Below is a small trained network, with its code and all its weights. Each question gives an input and a target symbol and asks what happens when units are switched off, that is, made to give their printed mean instead of their output.

import numpy as np


def w(rows, s, z=0):
    codes = np.array(rows[::2]) - 128.0
    scale = np.full(codes.shape[1], s)
    scale[-1] = z or s
    return codes * scale


def f(y):
    return y / 2 * (1 + np.tanh(0.7978845608 * (y + 0.044715 * y**3)))


def softmax(a):
    e = np.exp(a - a.max(-1, keepdims=True))
    return e / e.sum(-1, keepdims=True)


def log_softmax(a):
    a = a - a.max(-1, keepdims=True)
    return a - np.log(np.exp(a).sum(-1, keepdims=True))


def net(x, mask):
    ids = ['αβεζηθμξπστφψω'.index(c) for c in x.split()]
    T = len(ids)
    res = E[ids] + P[:T]
    q, k, v = (res @ M[0].T for M in (Q, K, V))
    z = softmax(np.where(np.tri(T) > 0, q @ k.T / 3**0.5, -1e9)) @ v
    res = res + np.where(mask[0], z, O[0][:, -1]) @ O[0][:, :-1]
    y = f(res @ A[0][:, :-1].T + A[0][:, -1])
    res = res + np.where(mask[1:9], y, B[0][:, -1]) @ B[0][:, :-1]
    return log_softmax(res[-1] @ U[:, :-1].T + U[:, -1])


Q, K, V, O, A, B = {}, {}, {}, {}, {}, {}
E = w([
[105,139,122,121],'α',
[80,139,122,76],'β',
[101,136,118,122],'ε',
[162,172,7,147],'ζ',
[115,164,120,124],'η',
[72,152,105,135],'θ',
[94,173,112,121],'μ',
[95,164,111,95],'ξ',
[170,193,122,71],'π',
[169,168,125,142],'σ',
[208,145,124,95],'τ',
[127,78,78,68],'φ',
[190,85,105,122],'ψ',
[137,96,92,188],'ω',
],0.014)
P = w([
[128,123,124,111],'0',
[136,130,102,109],'1',
[148,136,81,107],'2',
[147,141,46,106],'3',
[145,151,30,105],'4',
[148,155,3,101],'5',
],0.0064)
Q[0] = w([
[123,120,253,180],'head 1',
[77,76,153,150],'head 1',
[107,201,32,111],'head 1',
],0.027)
K[0] = w([
[90,117,254,58],'head 1',
[104,207,156,141],'head 1',
[192,157,21,104],'head 1',
],0.019)
V[0] = w([
[208,206,179,138],'head 1',
[193,97,119,8],'head 1',
[201,16,110,232],'head 1',
],0.017)
O[0] = w([
[124,244,73,179,183],'head 1',
[115,156,250,163,254],'head 1',
[249,45,132,236,127],'head 1',
],0.015,0.0089)
A[0] = w([
[146,110,122,149,72],'neuron 1',
[119,102,54,171,254],'neuron 2',
[25,95,132,236,154],'neuron 3',
[83,78,69,187,10],'neuron 4',
[181,179,10,43,153],'neuron 5',
[82,78,74,63,70],'neuron 6',
[167,124,142,144,141],'neuron 7',
[155,208,76,167,151],'neuron 8',
],0.012,0.0042)
B[0] = w([
[111,138,92,130,148],'neuron 1',
[112,157,95,51,165],'neuron 2',
[171,125,139,134,154],'neuron 3',
[144,122,178,161,140],'neuron 4',
[93,120,145,255,189],'neuron 5',
[136,55,110,78,157],'neuron 6',
[118,96,126,135,180],'neuron 7',
[167,128,97,84,251],'neuron 8',
],0.022,0.014)
U = w([
[126,133,150,126,34],'α',
[71,131,158,121,253],'β',
[109,128,151,63,20],'ε',
[126,179,54,199,129],'ζ',
[78,190,172,123,106],'η',
[128,117,149,106,113],'θ',
[122,127,254,126,205],'μ',
[115,97,131,133,148],'ξ',
[183,99,189,210,47],'π',
[194,72,91,99,120],'σ',
[115,138,160,187,129],'τ',
[120,119,142,118,108],'φ',
[92,122,151,174,119],'ψ',
[221,181,175,85,145],'ω',
],0.0063,0.0034)

Each question gives the input, a string of symbols that net reads in full, and the target symbol t.
The units are the heads (3 rows each of Q, K, V and O) and the neurons (one row each of A and B). Each row of codes is followed by its name. A weight is (code - 128) times the scale printed after its matrix; where a second scale follows, it is the last column's (O, A, B and U).
mask holds one flag per unit, heads first, then neurons. A switched-off unit (its flag False) gives its mean, the last column of its rows in O or B, instead of its output. The means were averaged over made-up inputs and are rounded, as every weight is.
A unit's drop is (log p(t) with every unit on - log p(t) with that unit switched off) / (log p(t) with every unit on - log p(t) with every unit switched off).
The circuit of an input: a set's keep is (log p(t) with only the set's units on - log p(t) with every unit switched off) / (log p(t) with every unit on - log p(t) with every unit switched off). Starting from all 9 units, units are removed one at a time, each time the one whose removal leaves the highest keep (on an exact tie, the one counted first), for as long as the keep stays at least 0.8.
circuit, biggest first: the units of the circuit, biggest drop first
unit that matters most: the unit with the biggest drop
k most important neurons: the k neurons with the biggest drops, biggest first
drop of u: that unit's drop, to one decimal
input τ μ μ σ ξ ξ, target ζ: circuit, biggest first : [head 1; neuron 5]
input ψ φ τ, target π: 2 most important neurons : [neuron 2; neuron 8]
input τ ξ η ω, target σ: unit that matters most : neuron 2
input τ ω μ β, target σ: 2 most important neurons : [neuron 2; neuron 5]
input α ψ τ β, target π: 2 most important neurons : [neuron 2; neuron 3]
input τ τ ε ξ η τ, target ω: circuit, biggest first : [head 1; neuron 5; neuron 8]
input β τ β, target ω: circuit, biggest first : [head 1; neuron 5; neuron 3]
input τ β ξ, target ω: 3 most important neurons : [neuron 5; neuron 8; neuron 3]
input ψ η θ, target π: 3 most important neurons : [neuron 8; neuron 3; neuron 2]
input τ β ω τ π, target σ: circuit, biggest first : [head 1; neuron 5]
input τ θ β, target ω: circuit, biggest first : [neuron 5; head 1; neuron 3]
input τ τ σ β σ π, target ζ: 2 most important neurons : [neuron 5; neuron 8]
input φ σ τ, target μ: circuit, biggest first : [head 1; neuron 8]
input β π ε, target η: circuit, biggest first : [head 1]
input ω β σ ξ, target ζ: 2 most important neurons : [neuron 5; neuron 6]
input μ β α μ, target ψ: 2 most important neurons : [neuron 5; neuron 8]
input α σ τ, target ω: 2 most important neurons : [neuron 8; neuron 5]
input τ τ θ β α ξ, target β: 2 most important neurons : [neuron 6; neuron 8]
input σ ψ φ μ, target π: 3 most important neurons : [neuron 2; neuron 3; neuron 8]
input ψ μ μ ξ ω τ, target σ: 2 most important neurons : [neuron 2; neuron 5]
input ψ τ β ψ η τ, target π: drop of neuron 2 : 0.2
input π θ σ β η, target ζ: drop of head 1 : 1.6
input θ ω σ ω σ, target σ: drop of neuron 5 : 0.1
input ψ ω ε, target σ: most important neuron : [neuron 2]
